Below are the code and all the weights of a small trained network. Each question names an input and a class and asks about switching units off, where a switched-off unit gives its printed mean instead of its output.

import numpy as np


def w(rows, s, z=0):
    codes = np.array(rows[::2]) - 128.0
    scale = np.full(codes.shape[1], s)
    scale[-1] = z or s
    return codes * scale


def f(y):
    return np.maximum(y, 0)


def log_softmax(a):
    a = a - a.max(-1, keepdims=True)
    return a - np.log(np.exp(a).sum(-1, keepdims=True))


def net(x, mask):
    res = np.array(x, float).reshape(1, 4) / 4 @ E
    y = f(res @ A[0][:, :-1].T + A[0][:, -1])
    res = res + np.where(mask, y, B[0][:, -1]) @ B[0][:, :-1]
    return log_softmax(res[-1] @ U[:, :-1].T + U[:, -1])


A, B = {}, {}
E = w([
[93,100,170,63],'x0',
[139,193,138,119],'x1',
[117,148,203,158],'x2',
[9,144,100,137],'x3',
],0.015)
A[0] = w([
[112,96,173,200,88],'n1',
[139,209,93,141,254],'n2',
[66,108,111,78,155],'n3',
[121,209,192,132,137],'n4',
[199,154,132,228,252],'n5',
[124,174,174,145,146],'n6',
[189,122,46,104,158],'n7',
[164,96,185,77,165],'n8',
[175,109,204,68,156],'n9',
[188,100,114,100,140],'n10',
[153,86,202,122,217],'n11',
[69,158,129,107,96],'n12',
[84,106,30,91,200],'n13',
[129,99,64,67,241],'n14',
[153,165,99,65,108],'n15',
[175,85,210,89,166],'n16',
[126,174,103,49,161],'n17',
[118,45,23,128,191],'n18',
[134,246,206,149,223],'n19',
[201,87,131,44,214],'n20',
],0.012,0.003)
B[0] = w([
[6,104,47,232,168],'n1',
[149,179,219,122,202],'n2',
[128,106,117,68,209],'n3',
[82,139,145,212,209],'n4',
[106,200,151,150,248],'n5',
[147,149,131,234,183],'n6',
[93,139,156,149,208],'n7',
[212,71,85,166,207],'n8',
[211,47,117,149,223],'n9',
[112,128,178,69,195],'n10',
[183,99,99,171,211],'n11',
[58,132,138,65,192],'n12',
[113,28,185,100,218],'n13',
[145,59,211,103,200],'n14',
[89,79,172,115,166],'n15',
[255,30,141,166,227],'n16',
[54,75,115,130,178],'n17',
[113,87,195,153,222],'n18',
[128,158,229,226,249],'n19',
[178,105,122,48,235],'n20',
],0.0075,0.011)
U = w([
[220,89,122,113,40],'0',
[129,101,151,2,207],'1',
[125,246,176,164,192],'2',
[101,93,103,184,191],'3',
[129,177,79,93,3],'4',
[95,119,86,98,44],'5',
[83,75,84,166,111],'6',
[173,69,157,187,181],'7',
],0.013,0.0048)

Each question gives the input, the list of numbers given to net, and the class t.
The units are the neurons (one row each of A and B). Each row of codes is followed by its name. A weight is (code - 128) times the scale printed after its matrix; where a second scale follows, it is the last column's (A, B and U).
mask holds one flag per neuron, in row order. A switched-off neuron (its flag False) gives its mean, the last column of its row in B, instead of its output. The means were averaged over made-up inputs and are rounded, as every weight is.
A unit's drop is (log p(t) with every unit on - log p(t) with that unit switched off) / (log p(t) with every unit on - log p(t) with every unit switched off).
The circuit of an input: a set's keep is (log p(t) with only the set's units on - log p(t) with every unit switched off) / (log p(t) with every unit on - log p(t) with every unit switched off). Starting from the 12 units with the biggest drops (on a tie, the unit counted first), units are removed one at a time, each time the one whose removal leaves the highest keep (on an exact tie, the one counted first), for as long as the keep stays at least 0.8.
circuit, biggest first: the units of the circuit, biggest drop first
k most important neurons: the k neurons with the biggest drops, biggest first
drop when u is switched off: that unit's drop, to one decimal
input [-6,-4,-2,-6], class 0: circuit, biggest first -> [n19 n20]
input [-1,-7,-4,-8], class 0: circuit, biggest first -> [n20]
input [2,-7,3,5], class 6: 2 most important neurons -> [n1 n20]
input [0,1,-4,-5], class 0: circuit, biggest first -> [n20 n19]
input [0,2,1,-5], class 0: circuit, biggest first -> [n20 n18 n1]
input [6,0,7,6], class 2: circuit, biggest first -> [n13 n16]
input [7,2,4,5], class 6: 2 most important neurons -> [n5 n2]
input [-2,1,-3,-5], class 0: 2 most important neurons -> [n19 n20]
input [-7,-6,8,3], class 3: 4 most important neurons -> [n1 n2 n10 n7]
input [7,-4,-2,0], class 1: 3 most important neurons -> [n19 n3 n6]
input [5,-7,7,4], class 6: 2 most important neurons -> [n1 n19]
input [1,-3,3,8], class 6: drop when n20 is switched off -> 0.4
input [-2,-7,-1,5], class 6: drop when n20 is switched off -> 0.2
input [2,5,-3,-7], class 0: circuit, biggest first -> [n20]
input [-7,-8,6,-1], class 3: drop when n1 is switched off -> 0.3
